What each symbol does to the units:
state | ! $ % + @
HL | HD ZB PJ LC RM
RH | MG HT MC JD JC
SB | DN HS NM ZM BC
MN | PN BD HH ZD JQ
NQ | ZJ BC HS ZZ HP
JQ | GN GB DM SF RQ
GP | TQ CF RQ GZ CG
HP | LC SQ NL HF ZQ
RM | MD CR MB FM RG
SM | ZD NC GD LM MM
JN | HP ZZ ZM FQ RT
MD | ZS JM DD JR BP
TN | CL BF JT ZS SZ
FF | BM SZ BF RJ DZ
DD | FG FH RM QG RL
DZ | LT JP LJ HR DH
MB | DD ZP MH ZB HD
PH | MC LT BN DH CM
NC | MN RP GJ SM NT
LM | NT SM MZ FS HH
GN | CG GZ BG QB FJ
DM | BG ZC NT BD PN
CG | SB DT NF BS SN
HG | SM HC MS CZ FS
DP | MZ MS MJ ZL HC
LT | PR HB QP PH ZT
RG | BP JR HD FH FG
DQ | NQ SN DT NM JN
BS | ZM CG CF FJ DQ
GD | PZ GJ HG MZ RP
QQ | SZ ZS QR BP RJ
JM | TN RL FH MD QQ
PN | GP JF NH GB GN
LF | GL NS RH LS CJ
FC | JD ZN DH HB PR
JP | HB BM CL DZ PH
PR | NS TH DS MC LS
LC | CR HL NB MH FM
BP | FF QQ RL JT QF
TT | MQ RQ GB BG CF
QF | DZ RJ ZS FT MP
NG | FS CZ ZL FR GD
CJ | MS GT JC RZ ZL
CM | JJ ZT HB DS RH
PZ | ZC HH SM SJ BD
RT | ZQ HF NQ DN NB
BM | FC BN MP JP LT
ZT | LS MC FC CM HT
JJ | CJ LS TH HT MG
RP | BD SJ FS NC ZD
CZ | LM HG DP NG GJ
MQ | DQ FJ GZ NF PB
NS | MJ JC HT LF GT
ZH | FD MG LS JC MJ
JT | RJ BP JM FG FT
BR | RP MZ NG HC SM
BC | PQ NL FQ NQ SQ
RL | BF QR RG JM ZS
FJ | SN BS GP MQ NM
ZS | LJ TN FG QQ FF
FT | HR QF QQ BF CL
DT | HS TQ MQ CG ZM
FD | HC ZL GT LP CZ
MM | SF NT RP HH ZC
GL | NG MJ MG GT MS
NB | ZP PJ HP PQ ZB
RJ | JP FF TN QF HR
MC | LF PR ZN ZT JJ
PQ | MB NB HF ZJ HL
MG | ZL RZ LF ZH LP
HB | TH FC TJ LT MC
TQ | FQ PB FJ DT SB
BD | JF DM MM MN GB
DN | PJ RT ZZ NL PQ
ZZ | SQ NQ SB JN HF
DS | HT CM LT ZN JD
FS | MM LM BR GJ PZ
NM | ZZ DQ CG PB FQ
BG | NF TT JQ JF GP
PJ | HJ ZQ SQ NB MB
ZM | NL SB PB SN NQ
CF | PB NF QB GP DT
MJ | CZ LP RZ GL FR
QB | BS GN JF RQ MQ
NH | RQ SF MN ZC BG
GJ | HH FS HC GD SJ
MP | DH HR FF CL QP
QR | FT FG JR RL TN
SQ | HL ZJ DN HP MH
BF | MP FT BP TN LJ
ZL | BR DP GL FD HG
JR | QQ MD QG RG JT
JF | CF BG SF PN GZ
LS | GT LF JD JJ RZ
SZ | BN LJ FT FF JP
HT | RZ JJ PR RH ZH
SN | BC ZM TQ DQ ZZ
ZN | RH DS PH FC TH
GT | FR GL ZH CJ DP
LJ | QP CL QF SZ BM
SJ | DM PZ LM RP MN
SF | QB JQ BD NH TT
ZD | GB MN PZ NT SF
CR | JM HD ZP RM JR
HH | NH MM NC PZ DM
GZ | DT GP TT GN BS
RZ | DP CJ NS MG FD
RQ | FJ QB PN TT NF
TJ | CM DH JP QP ZN
DH | ZT PH BM TJ DS
BN | ZN QP HR BM HB
HS | RT FQ DQ SB NL
MS | GD FR LP DP BR
LP | HG FD CJ MJ NG
NF | NM MQ GN CF TQ
MZ | SJ GD CZ BR NC
QG | QR DD FM HD JM
JD | ZH RH ZT TH NS
ZJ | ZB PQ RT SQ LC
PB | JN NM BS TQ HS
ZP | FH HJ LC MB QG
ZC | TT NH ZD DM JF
ZB | QG MB ZQ HL CR
HD | RL QG HJ CR MD
HJ | RG FM HL ZP DD
CL | TJ MP RJ LJ BN
HF | MH HP BC RT PJ
FM | JR RM ZB HJ FH
JC | LP ZH JJ NS GL
NL | NB DN JN BC ZJ
HR | PH DZ SZ MP TJ
QP | DS TJ DZ BN FC
GB | GZ PN ZC JQ QB
FG | QF JT MD QR BF
TH | JC JD CM PR LF
FR | GJ NG FD MS MZ
ZQ | FM MH ZJ PJ ZP
FQ | HF JN SN HS DN
FH | JT RG CR DD QR
MH | RM LC PQ ZQ HJ
NT | JQ ZD SJ MM NH
HC | NC BR FR HG LM

The rows follow the links: the fewer symbols apart two units are, the more alike their rows tend to be.

Each row is also shifted at random along 6 hidden directions that mean nothing.

Some units, each with a row of numbers:
MQ
  41  -129   -26   -12    65   -91   114  -119   -33    34    62   137    54   -18  -159  -244    -1    59  -101   -35    66    46    39     9    14    -9   -37    27   106  -101   -30     5    60    67   191  -277   -25  -148   -64
RT
-135   102   148   -84   -40   -60   -55   103    25   -14    35   -30   -24    -1    69    81     8   -49   -10    15   -72     4    30    25   -35    74    -3   100    14    32    35   -69   150    -5   -28   175  -111    90   -40
NH
-115   178   142  -141    33  -115  -144    21   -54    -4    88   -79   -87    48   -39   192    59   -89   -11   -43   156    69   -20    24    17    95  -153    22    29    11    62   -35   142   108  -101    37    42     7    15
NC
 -19   -32    55   -92    53  -112   -33   -15   -32    11    35    49   -88   -13   -43   -37    13    26   -42   -79    49    54     9    50    24    -2   -95   -12    80   -63    -4   -31    89    55    16   -88    27   -66    28
HF
 221    65   -31    43   -13    78    29    17    -3    -4    -6   -33    83    -1     9   103     5   -97    27    36    68    -5   -50   -64    72    14    88    85   -17    47   -42    80   -19    12   -11    49    22    19   -15
CZ
 -11   -54   -21    48    19   -16    89   -89   -40     6    43    38    53     6   -60   -29   -18   -19   -42   -52   136    -5   -83    13   102   -89    49   -35    12   -49   -29    34    -3     0    15  -116   106    20    16
FH
  24   -71   -92   187   -87    89   124   -38     7    -5    41    14   129    48   -47   -38   -26   -58   -11    83    54     5    13    -6   116   -68   101    -9   -16    61   -54    29   -64  -156    59   -72    76    27   -35
ZC
 258   113    62   -73    70    56   -96     8   -33    -5  -196  -108   -96    33    74   120    34    50    58   -32   -35    46  -133   -40    -4   136   -17    41    10    -6    64   127  -106   155    16    37  -118     5   -33
JR
 102   -33   167   -61   -22    54   -14    16   -11    37   -66    20  -130   -17   -17   -45    42   114    24    42  -174    37   -54   156   -57   108  -104    63   198    -1   -22   -87    37   104   162   -97  -258    40  -112
QG
  17    36   180   -55   -64   -17   -81    67   -35    21    89    -7  -142    28   -63   123    60   -44    17    48    10   105    23   172    82    75  -177    47   202    67   -53  -116   154     7    49   -61   -58    27   -37
GL
-184     0   -56     6    38   -41     6   -91   -38    12    40     2    35    27   -82   -20     9    11   -17   -18   119    -9     4    -7   -19   -27   -55   -97   -30   -40    32    17   -40    49    -8  -116    81   -34    10
GJ
  53    23   118  -111    64   -73   -17    45   -63    17   -65    33   -88   -26    25   152    18   -29    17   -81    69    66   -67    92   154     8   -27    59   194   -74   -63    99    80   129    76   -39   -28    36    -9
ZH
  25   -95   -75     7    55    -4    18  -102   -34    27     6    51   -34   -12  -104  -121     9    88   -11   -28    42     6    -3    29   -35   -36   -91   -97    38   -57   -14    -8   -68    65    47  -208    44  -104    25
SM
-121   -60    78   -46    32  -115    43    46   -17    -7   -78    68   -36    -2    67     0   -27    18   -30   -72   -22    58    13    68   124   -29    44    31   122   -81   -25    81    62    -4   113   -11   -45    29   -29
CF
   2   -17    54   -34    13   -70    37    48    14   -10   -57    38    11    -6    71   -39   -22     8   -39   -39   -58    31    12   -13    50    12    80    80    30   -41     8    47    58   -22    68    58   -73    12   -36
RJ
 -72   101   -17  -146    68   -12   -99    14   -36    46    56    13   -19   -77   -93   149    63   -47    72    31    81   -37    86    28  -106    58  -176    -1   107   -19   -50     5    44   246   -10   -53   -24   -65    11
FS
  93   -70    54   -52    36   -45    -7    -1     2    -2   -29    38  -103   -26    31   -91   -14    77   -29   -81   -59    18   -52    32    -2   -24    -9    -5    21   -51     7   -50    36    -4   -11   -13    -9   -19    40
FD
  43  -142  -120   146    35    40   179  -183   -68    27   -16    66   115    40  -136  -135   -21    38   -44   -16   160    17   -94    13   140   -96    62   -78    55   -74   -48   121  -132    14   160  -317    91   -39   -45
LJ
  37   -54   -27   -23   -28    40   -98    17    56    -1    52    -5  -120   -39     1  -122     8    99    19    23  -158   -48    64    20  -201     0  -118   -75   -82    44    26  -197    -8   -54  -116    43    -6   -63    80
ZT
 -84   -28   -40   -35    63    26    60   -63   -18    39   -57    55    49   -72   -27   -38     3    59    27    -7   -19   -87   -36    20   -84   -24    15   -21    54   -84   -28    56   -65   168    83   -90   -88    20   -38
JT
  34   -61    52    96  -134    30    28    65    26   -14   183    21   -27     2    -5    41   -19  -110   -14    36    32     7    13    89   128  -121    18     7     7   102   -88  -173   137  -238  -119    72   158    86    78
QQ
 -22    -4  -178   102   -30    77    67   -35    30     2   111    13   170   -39   -45    -1   -23   -99    20    56    95  -112    49   -97   -33  -105    94   -34  -134    43   -48    -1   -47   -60  -109    36   157    -3    61
MG
-119    17    42   -54     2   -67   -90    15   -27    -1    79   -13  -106    16   -32    89    23   -30     3   -36    85    43    30    74    40   -25  -133   -77    36     9    -3   -69    68   -11   -88   -20   115   -16    77
GN
 165    11   -12   -69    96   -18    31   -87   -28    27   -34    36    32   -39   -76   -91    21    49   -28   -41    45    -8   -61   -54   -64    56   -11    56    33   -82    15    60   -11   186    90  -132   -77   -83   -48
LP
-350   -21   -37   -39    79   -56    67  -105   -10    21  -121    35    82    -3    -7  -163   -11   148   -31   -22   -74   -66     5   -24  -166    38    15   -71   -19  -126    98    88  -112   152   146  -105  -172     1  -109
LC
 193   -26   -52    43   -21    66    18    59    31    -6   -61     6    19   -18    50    -4   -13    -9    32    43   -78     7    43   -38    22    12    62    53     3    37   -43    48   -45   -52    40    53   -34   -32    -5
HC
 131  -141   -62    98    -3    35   101   -86    21   -16   -13    36    16   -10    13  -204   -53    81   -51   -60   -36   -42  -108   -35     3  -105   117   -51  -105   -37    12   -37   -71  -112   -32   -41    67     4    46
HR
 -40  -119   -30    71   -68    40    -3     9    53    -6    26    18   -64     3    18  -158   -23    94   -11    36  -153   -17    57    47   -85   -51   -32   -85   -58    45    10  -148   -33  -162   -36     9     5   -14    39
JC
 100    15   -49    -3     1    15  -103    10   -13   -10    85   -47  -101     4   -23    99    17   -48    34   -28   103    13    -5     4    26   -59   -99   -97   -61    50   -18   -73    -4   -52  -197    21   212   -48   151
CL
  68   -72   -63    43   -22    64    -8     0    19     8    -1    19   -39   -17   -17   -44     2    44    33    37   -58   -10    45    29   -33   -28   -44   -55    12    29   -35   -45   -61   -38     3   -46    14   -46    33
FC
  22   -77    71    53   -64    65    33    25    13    -2   -27     9   -74    -6    64    -9   -20    43    16     0  -105   -16   -79   104    42   -60    36   -21    43    21   -32   -75    -6   -93    -6    31   -28   118     9
FQ
 -66    99    33   -34    17    -4   -19    19     8    -6  -103   -52    49    33    51    24    12    18     8    32   -64    10    11   -56   -66   122    28    64   -18    -2    73    87   -37    78    77    62  -162    17  -106
ZP
 -19   -14  -106    48     4    51    45    20    36    -1  -115     8   101    -6    44   -64   -17    40    24    70  -117   -26    89   -80   -68    44    79    21   -33     2    10   110  -123     5   113    23  -115   -40   -70
FF
 -36   -60   -12    35   -63    -4   -16    51    15     2   125    37   -41   -17   -29    24    -4   -58     8    29    16     6    88    69    49   -82   -59   -34    31    56   -74  -112    79  -129   -69    11   122    -8    77
LF
  88   -87   -40    62   -12    26    27    29   -17    -6   -44    28   -39    -1    36    56   -24   -15    30   -27    29    32   -16    51   158   -96    38   -43    60    -4   -77    60   -47   -80     6   -29   108    13    62
TN
-183   -65   -14     1   -15   -45    78   -16   -10    30   131   108    71   -54   -99   -38     1   -43   -23    30    62   -29    93    72    15   -69   -36     3   107   -27   -88   -52   101    14    73  -108    25    -7   -16
TQ
  24    43    15   -63    28   -55   -71    24    22   -11   -15   -25   -35    12    14   -48    11    32   -19    -7   -55    31    58   -56   -87    84   -51    27   -50     0    65   -21    24    12   -12    46   -49   -81    -2
HS
-131   -27   -59    66     4   -44   100   -96    -8     8    39    35   147    49  -103  -153    -4    10   -74    36    59    19    54   -55   -10    27    29     9   -21   -28    39    45   -15   -10   134  -146   -30   -63   -98
DH
-121   154    47   -86   -31    48  -191    76    50   -23    11  -137  -114   -11   100   130    29    15    73    26  -119   -89    -6   -19  -226    60   -90   -66  -166    86   100  -151   -11    15  -257   262   -24    83    81

From each start, follow one symbol. Which unit do you reach?
Answers are names.
 -84    47     7     8   -51   -36     4   122    24   -19    40     4    65    -4    60   129   -15  -131    14    37    19    12   106   -17    94   -20    70    76    12    47   -50    36    89   -88   -17   154    39    40     5
$ -> MH
  63    98   -47   -19    16    36   -35   -56    24    -1    70   -57    72    -8   -53   -50    21   -11    -9    35    23   -66   -12  -124  -176    71   -12    22  -152    36    76   -59    -9    63  -100    44   -11   -46    -3
! -> NB
-176   -28    62   -18   -29  -123    29    51    50   -33    60    39    18     4    68  -108   -46   -12   -89   -45   -66     7    59   -24    -7   -34    78    42   -72   -15    46   -77   133  -145   -39   135     3    30     9
% -> RQ
  74    74    51   -46    26   -29   -15    14    -7   -10   -17   -30     6    -1    33    58     1   -37   -10   -42    37     9   -63   -49    22    33    44    65   -23   -10    25    40    42    46   -33    73   -10    26    -5
% -> PN
 204    -8    82     6   -82    43   -55   143    69   -33    -2   -27   -96   -14   131    20   -21   -16    17    15  -167    18     8    12     8     6    48    79   -42    88   -14  -112    73  -171   -99   222   -26    51    50
@ -> ZB
  91  -105   123    15   -31   -32    53    -5    34   -22   -29    34   -76    17    60  -207   -36   111   -86   -56  -156    36   -84    36    -5    -1    68    44   -15   -24    46  -107    62  -121    38    20   -97    40   -30
$ -> RQ
 -96   -13  -124    96   -16    25    85   -45   -15    12    32    30   164    30   -93   -12     0   -61    -1    84    98     7   103   -37    50    -9    30    -2    21    12   -40   100   -57   -10   116  -120    37   -54   -65
$ -> CR
   2   126    22  -101    29    36  -128    82   -34    25   -58   -54   -75   -22    10   268    56   -51   116    37    30    12    40    52    -4    77  -126     3   114    28   -42    71   -20   171   -13    37   -43     4     8
! -> DH
 -23    84  -160    58    65    70    22   -65   -42     0  -112   -73   132    30     8   141     0   -45    61     6   151   -48   -60  -117    42   -14    84   -67   -85   -27    17   231  -204   105   -13   -23    86     6    -1
! -> CZ
  84   -10    42   -68    16    -1   -71    43   -21    11    16    10  -128   -43     8   109    18    -8    47   -38    21    11   -25    84    41   -37   -87   -27    82    -3   -64   -42    43    42   -69     3    60     4    82
+ -> RH
-177   -36   -38   -73    82   -62    25   -38   -42    38   -39    77    17   -51   -54    -7    12    42    12   -33    39   -17    49    48   -18   -19   -56   -44   125  -102   -42    82   -13   167   117  -140   -43   -43   -27
@ -> RZ
-102   -96   -19   136   -87    49    77    36    12   -12   -44    15    21    40    59     7   -39     0    14    47   -56    20    23    72   135   -81    80   -44    38    35   -48    29   -64  -174    64     3    25    86   -15
@ -> LT
 -16   168   -49   -16   -28    78  -148    18    15   -14   135  -133   -23   -10     4   217    30  -117    79    24   115   -97   -35   -71  -111   -27   -67   -81  -201   108    34  -111    -5     0  -338   196   197    54   146
$ -> FC
 -80   148   -15  -167   141   -79  -120   -42   -48    20   -66   -44   -18    -9   -45    79    52    26    24   -42    85     2    17   -74  -129   127  -129   -15     1   -75    82   109   -33   272     9   -48   -59  -100   -20
$ -> NT
  14    -4   -79   118   -26    26    82   -16     7   -23   -71   -23   138    68    25   -27   -28   -32   -21    42    21    32    16   -93    85    19   135    31   -59    20    24   141   -92   -88    88    -3    -3    -7   -73
$ -> HS
 108   -92    70   -22    26   -20    40   -37   -16     9   -23    52   -83   -22    -1   -89   -12    72   -40   -77   -24    15  -104    69    42   -41     6     1    66   -58   -18   -39    30    11    38   -82   -19    15    13
@ -> SM
 300    51   -79    -7    27    80   -36    14    -8    15    10   -15    23   -36   -47    82    26   -63    56    40    65    -3    20   -63     1    39   -25    53    12    41   -61    58   -38    81   -20   -18    39   -89    25
% -> PQ
